(in the rows, 128 means zero)
Each row is followed by its class number. Each block has new classes, again numbered from 0 up, in any order.
[190 113  97 118 137 149 129 129 136 104 129 120 169 137 127 130 117 142
 135 122 142 117 130  82 205 120 134 154 129 111 131 160 153]
0
[168 117 159 103 126 106 118 117 135 137 118 132 106 141 132 131 118 137
 103 124 119 133 150 145  69 132 120 137 133 134 114 132 161]
1
[ 83 121 113  81 136  90  63 126 118 131 107 153 118 106 140 127 132 175
  94 132 146 133 143 139 144 147 130 202 129 163 126  82 128]
3
[ 96 115  99 106 126 110  65 134 120 127 115 136 147 141 143 163 121 146
 124 122 140 143 126 145 161 123 130 149 129 132 117 107 124]
2
[159 175 178  80 133 131  72 146 135 141 122  91 160 129 138 118 124 145
 135 125 137  90 100 113 176 133 131 141 117 133 146 117 127]
0
[ 86 128 115  92 129 117 129 138 120 127 139 145 137 108 128 140 129 140
 117 131 129 130 129 126 100 132 134 151 136 138 113  83 120]
2
[105 112 102  84 129 103 127 125 124 131 124 140 122 106 120 128 135 158
  89 124 127 118 129 140 161 142 126 162 129 134 117 123 150]
2
[102 147 127  83 121 121 125 124 131 127 107 136 128 121 127 135 136 141
 107 119 143 126 141  95 200 131 130 175 134 134 132  99 151]
3
[ 98 116  93 105 124  94 107 121 120 126 122 147 132 138 143 126 139 144
 123 121 140 138 126 122 180 111 138 201 134 120 132  93 129]
3
[102 130 111 106 118 115  95 156 139 117 106 140 151 147 142 128 128 151
 112 124 155 137 136 123 134 137 128 166 132 143 113 114 146]
3
[141 187 177 100 129 130 144 133 125 142 119 128 111 107 127 122 113 121
 107 123 126 128 135 115  56 152 126 129 126 159 117 104 143]
1
[ 90 112  92 100 126 109  89 116 133 124 113 131 128 141 135 138 133 143
 130 133 137 119 131 142 152 119 135 155 129 123 112 114 135]
2
[173 133 151  76 127 129  84 120 142 135 111 120 146 132 130 130 121 141
 137 124 127 141 141 128  58 129 128 159 122 140 115 100 158]
1
[185 205  97 105 135 206 211 111 166  87 113 101 151 160 129 139 126 130
 162 120 119 104 112 129 252 134 126 100 120 117 103 176 131]
0
[111 128 145  74 128  81 107 132 130 149 109 162 119 113 129 125 136 141
  93 149 142 131 128 133 102 126 133 182 121 151 121 101 165]
3
[ 82 133  77 131 114 146 116  88 142 112 107 150 115 120 138 123 142 124
 145 122 139 125 137 121 252 129 124 144 124 109 131 132 118]
3
[103 120 115 104 122 113 112 121 138 139 128 130 129 118 150 132 127 150
 116 122 130 122 129 147 139 124 133 159 131 127 118  92 140]
2
[ 74 136  98  90 117 127 120 113 133  97 114 151 128 151 148 118 152 148
 118 128 141 127 138 131 221 146 131 163 125 128 114 133 141]
3
[123 141 130  96 124  93  84 139 136 122 107 135 146 134 136 125 138 153
 121 120 141 120 118 113 176 119 125 171 129 136 131 122 153]
3
[142 129 149 115 127 133 140 111 133 141 129 108 132 133 142 133 111 123
 113 132 115 129 149 147  88 140 115 108 137 131  94 126 127]
1
[ 93 119 105 120 112 118  70 118 123 129 115 135 106  89 131 130 118 165
 104 122 134 107 128 148 239 125 120 162 118 143 125 118 130]
2
[100 102  47 156 125 173 190  90 160  83 131 129 112 135 141 132 129 131
 139 139 115 120 149 195 184 134 128 103 133 101  81 147 110]
2
[175 112 154 105 125 114 134 143 119 119 137 130 126 159 128 125 115 121
 103 129 120 127 123 132 142 114 128 112 130 122 130 178 129]
0
[161 127 162 100 125  85  81 120 144 138 109 131 121 102 138 137 114 163
  96 113 143 117 125 147 125 130 130 176 127 159 134  81 158]
1
[122 115  89 105 127 122 140 106 135 100 112 126 118  99 133 140 129 152
 109 119 135 110 129 157 222 123 129 146 125 119 119 145 135]
2
[ 98 182 218 126 122  84   4 129 127 181 108  93 151 137 143  99 119 148
 127 126 149 119 113 101 163 120 129 161 126 152 161  62 123]
1
[184 143 117  74 130 145 103 137 128 140 128 119 138 106 127 121 121 128
 134 141 118 116 106 141 121 134 135 153 128 133 128 135 138]
0
[179 175 176 113 134 136 101 134 147 167 110 101 111  72 130 137 117 160
  93 140 143 111 116 134 134 129 126 159 121 150 146 112 176]
1
[ 88 115 109 112 120 111  60 136 130 143 122 130 138 117 138 127 137 146
 107 130 144 104 126 135 151 129 123 165 131 131 118 101 133]
2

Next block: new classes, numbered from 0 again.
[155 152 135 138 138 106 127 128 141 127 119 134 133 133 127 154 131 133
 133 143 138 139 117 123 110 146  96 117 112 140 136 130 146]
0
[132 138 103 146 111 113 108 125 140 123  84 138 117  79 146 105 131 105
 144 141 126 173 166 128  81 122  52 111 129 139 145  98 117]
1
[143 139 132 139 129 125 122 126 138 131 124 126 111 121 141 104 124 128
 129 128 126 136 143 128  61 112  54 109 124 134 137 129 121]
1
[130 137 145 123 159 153 137 123 106 124 137 125 128 138 158 127 123 135
 135 130 127 113 127 138  91  94  51 121 124 136 102 142 130]
0
[138 125 132 143 128 111 119 112 125 125 109 144 130 108 115 125 132 125
 122 124 126 125 125 124 107 140  91 120 142 123 129 123 126]
1
[145 141 135 162 117 139  85 130 149 125 117 123 140  82 129 128 128 106
 147 124 128 150 145 153  90 143  86 115 134 146 141 130 112]
1
[131 125 131 142 157 155 128 128 145 133 122 127 132 129 161 120 116 123
 126 125 129 135 125 123 107 118  77 120 120 133 136 127 129]
0
[119 135 123 153 124 148 122 131 125 138  90  20 114  76 144  93 121 102
 124 132 127 207 153 125  61 162 118 127 141 142 143 122  91]
1
[123 134 144 131 157 135 141 130 122 120 124 134 137 132 143 129 127 127
 124 128 127 111 112 123 129 159  77 124 114 130 129 136 136]
0
[132 136 168 146 147 173 131 128 134 141 130 126 134 133 137 135 124 133
 133 133 126 125 137 149 110 143  82 124 114 138 126 135 138]
0
[146 145 136 165 123 132 120 132 131 145 125 131 108  90 146 101 128 118
 130 124 128 165 124 129  67 148  23 117 141 137 138 127 102]
1
[141 132 116 142 121 125 115 126 134 110 128 131 124 113 118 117 135 122
 126 144 137 133 141 117 111 108  71 123 135 127 131 124 133]
1
[135 131 134 151 119 145 129 130 130 142 108 125 134 102 102 119 143 104
 138 128 115 136 144 122  88 151 126 107 135 108 127 132 117]
1
[134 141 142 141 160 154 143 131 137 125 122 132 137 129 153 136 115 125
 139 134 129 115 126 134 121 128  76 127 119 132 136 137 134]
0
[126 125 140 124 154 146 140 129 136 140 138 125 125 142 140 132 125 137
 127 135 125  94 115 121 128 130 128 119 110 137 130 134 147]
0
[127 132 135 165 110 143 106 114 133 133 124 126 119  96 113 105 127 120
 131 116 123 149 139 134  80 150  53 113 143 130 136 130 138]
1
[142 142 139 141 148 137 127 152 147 145 141 131 134 142 144 119 107 156
 132 136 125 117 112 135 109 122  95 116 116 135 143 136 135]
0
[127 142 137 136 135 135 142 128 133 129 114 122 128 144 135 127 120 127
 119 124 129 147 117 125 123 133 125 121 115 124 123 134 127]
0
[109 133 123 153 125 123 126 128 132 142 104 131 107 113 148 110 127 130
 134 127 129 159 141 134  75 126  72 119 129 146 128 124 119]
1
[134 126 149 133 149 162 141 122 127 128 131 132 123 146 141 129 120 127
 114 129 135 111 111 138 115 118  57 119 120 115 121 139 130]
0
